[[ 10 -22   6  10 -30 -14   3 -19  30 -24 -13 -13 -17]
 [ 31 -13  14  -4  14  -8  -2  -8 -30  32  -4 -22  13]
 [ 19  26 -20   2 -18  20 -10  38   5   9  13  14   9]
 [ 27  21   1 -16 -16  -8  10  12  42 -10  13   5 -17]]
:
[[ 31 -13  14  -4  14  -8  -2  -8 -30  32  -4 -22  13]
 [ 27  21   1 -16 -16  -8  10  12  42 -10  13   5 -17]]

[[ 25  10 -44  -6   7   6]
 [ 11 -26 -15   7  22  18]
 [-15  -8   8 -26 -21   6]]
:
[[ 11 -26 -15   7  22  18]]

[[ -1  -2   3  -1  -3   4   0   0   2  -2]
 [  1 -47  -2   8  18 -15 -29  -4   9  -5]
 [  3  32   2   3  -2  13  17  -6  -5  -4]
 [ -5  -8  -3 -16 -15   3   1   7  -2   3]
 [  2  -1  18 -20 -26 -12   0  14  -9  18]
 [  7 -33   7   2   8 -33 -27   8  -1  15]
 [ -1 -41   0   3  11 -14 -26  -1   6  -2]
 [ -5 -23   3   5  10  11 -11 -13  10 -18]
 [  3 -10  16 -15 -15 -12  -8   7  -9  12]]
:
[[  1 -47  -2   8  18 -15 -29  -4   9  -5]
 [ -5  -8  -3 -16 -15   3   1   7  -2   3]
 [  7 -33   7   2   8 -33 -27   8  -1  15]
 [ -5 -23   3   5  10  11 -11 -13  10 -18]]

[[-12 -16 -30   6   3  11 -21]
 [ 14 -18  -8   0   3  38 -21]
 [-32 -16  -8   0   4   6  -2]
 [ 16 -12 -17   8   3  13 -21]
 [ 14  -2  -8   0   3  13  -1]
 [ 38 -16  -8  -1   3  13 -21]]
:
[[ 14 -18  -8   0   3  38 -21]
 [ 16 -12 -17   8   3  13 -21]
 [ 38 -16  -8  -1   3  13 -21]]

[[  0  -2  -3   0  -4   0   2]
 [-10   0  12   0  16  11 -35]
 [  7   3  -4   0  -8  -8  42]
 [-11 -14  -3   4  -3  14 -18]
 [ -3  -6  -3   2  -5   1  -4]
 [ -1   9  18   4  14  -3 -40]
 [ -9  -2  10   2  12  12 -34]]
:
[[-10   0  12   0  16  11 -35]
 [-11 -14  -3   4  -3  14 -18]
 [ -1   9  18   4  14  -3 -40]]

[[ 19   6  14 -21 -25  -5  20 -30  43]
 [ 11  10  11   9  16   2  -7  11  -7]]
:
[[11 10 11  9 16  2 -7 11 -7]]
---
[[ 20 -24   0 -37 -40 -12  24 -34  17 -16   1  32]
 [-17   5   7 -32 -29   6 -16   7  50  14  26  31]
 [-19  14  22  10  -5  11  36 -13  54  11  -8   0]
 [-11 -34  13 -10  17 -34  11 -31 -15 -45  27 -16]
 [-30 -34  20  21  21   7 -23   8 -18 -35   5  20]
 [ 30  30 -10  -7 -46  -8 -19  -3  25   9  12  26]
 [ 26  32 -23 -10   5 -26  28 -34  23 -20 -18 -31]
 [ -3   6  16  18   8  11  40 -12   2   7 -41 -36]]
:
[[  1  32  20 -24   0 -37 -40 -12  24 -34  17 -16]
 [ 26  31 -17   5   7 -32 -29   6 -16   7  50  14]
 [ -8   0 -19  14  22  10  -5  11  36 -13  54  11]
 [ 27 -16 -11 -34  13 -10  17 -34  11 -31 -15 -45]
 [  5  20 -30 -34  20  21  21   7 -23   8 -18 -35]
 [ 12  26  30  30 -10  -7 -46  -8 -19  -3  25   9]
 [-18 -31  26  32 -23 -10   5 -26  28 -34  23 -20]
 [-41 -36  -3   6  16  18   8  11  40 -12   2   7]]

[[ -1  -9 -13  -7]
 [-10  -4  -1  -3]
 [  0   0   0   0]
 [-41  -9   0   3]
 [ -4  -2  -1  -2]]
:
[[-13  -7  -1  -9]
 [ -1  -3 -10  -4]
 [  0   0   0   0]
 [  0   3 -41  -9]
 [ -1  -2  -4  -2]]

[[  2   3   2  11   9  -1  15   0   4   0 -22  14  14  -8   4  13]
 [ -1   6   4   9  11  -6  12  -2   4   1 -22  13  14  -9   3   8]
 [ 11 -15  -7   1 -19  41  -8 -10  -5   3   2  -4   5   2   5  -3]
 [ 10 -14  -2  -3 -19  41 -13 -10  -4   4   2  -3   9  -1   6  -3]
 [  7 -14  -5   1 -18  39 -11 -11  -4   4   3  -3  11   2   8  -3]
 [-17  -5   3   0  16  -7  14  -3 -10  12  -2  -9  -3   7  -1  21]]
:
[[  4  13   2   3   2  11   9  -1  15   0   4   0 -22  14  14  -8]
 [  3   8  -1   6   4   9  11  -6  12  -2   4   1 -22  13  14  -9]
 [  5  -3  11 -15  -7   1 -19  41  -8 -10  -5   3   2  -4   5   2]
 [  6  -3  10 -14  -2  -3 -19  41 -13 -10  -4   4   2  -3   9  -1]
 [  8  -3   7 -14  -5   1 -18  39 -11 -11  -4   4   3  -3  11   2]
 [ -1  21 -17  -5   3   0  16  -7  14  -3 -10  12  -2  -9  -3   7]]

[[  4   9   0  -6 -36  23 -27  32  21   4   7 -31]
 [ -3 -40  18  -2  -4  19  -9  -7 -10   6 -25 -11]
 [  5   6  -4  -8 -37  23 -26  27  14   7  10 -33]
 [ 32 -12  -5 -22 -17 -13  23   8  -6 -21 -11  -8]
 [ 16  -7 -30  -6 -11   2 -18  11  20  17 -23  30]
 [  2 -34  11 -11 -12  25 -15 -22 -16   3 -29  -3]
 [ -3  -3 -11 -13 -10 -17  -9 -11   7  32  12 -33]]
:
[[  7 -31   4   9   0  -6 -36  23 -27  32  21   4]
 [-25 -11  -3 -40  18  -2  -4  19  -9  -7 -10   6]
 [ 10 -33   5   6  -4  -8 -37  23 -26  27  14   7]
 [-11  -8  32 -12  -5 -22 -17 -13  23   8  -6 -21]
 [-23  30  16  -7 -30  -6 -11   2 -18  11  20  17]
 [-29  -3   2 -34  11 -11 -12  25 -15 -22 -16   3]
 [ 12 -33  -3  -3 -11 -13 -10 -17  -9 -11   7  32]]

[[ 39  37  33  28]
 [ -3  -7  -8  -9]
 [ 26  27  26  24]
 [ 33  40  44  47]
 [ 40  38  35  30]
 [  1  11  20  29]
 [ 40  40  44  47]
 [ -3   0   4   6]
 [ 14  27  36  43]
 [-18 -22 -22 -19]
 [ -6 -18 -27 -31]]
:
[[ 33  28  39  37]
 [ -8  -9  -3  -7]
 [ 26  24  26  27]
 [ 44  47  33  40]
 [ 35  30  40  38]
 [ 20  29   1  11]
 [ 44  47  40  40]
 [  4   6  -3   0]
 [ 36  43  14  27]
 [-22 -19 -18 -22]
 [-27 -31  -6 -18]]

[[ 23 -22 -40 -32  30 -22   5 -18  -1]
 [  6 -34 -31   7  41  -9   1  34  -8]
 [ 43  -3 -26 -44   9 -27  22 -40   6]]
:
[[-18  -1  23 -22 -40 -32  30 -22   5]
 [ 34  -8   6 -34 -31   7  41  -9   1]
 [-40   6  43  -3 -26 -44   9 -27  22]]

[[-20  16   5   0  14]
 [ 18 -12  -7 -24 -17]
 [  8   4  -1 -18  -9]
 [-23  26  10   6  15]
 [  7   7   4  -9  -5]
 [  0   0   0  -1   0]
 [-43  32  12  37  45]
 [-11  23  19 -11   4]
 [-25  22   8  14  19]]
:
[[  0  14 -20  16   5]
 [-24 -17  18 -12  -7]
 [-18  -9   8   4  -1]
 [  6  15 -23  26  10]
 [ -9  -5   7   7   4]
 [ -1   0   0   0   0]
 [ 37  45 -43  32  12]
 [-11   4 -11  23  19]
 [ 14  19 -25  22   8]]
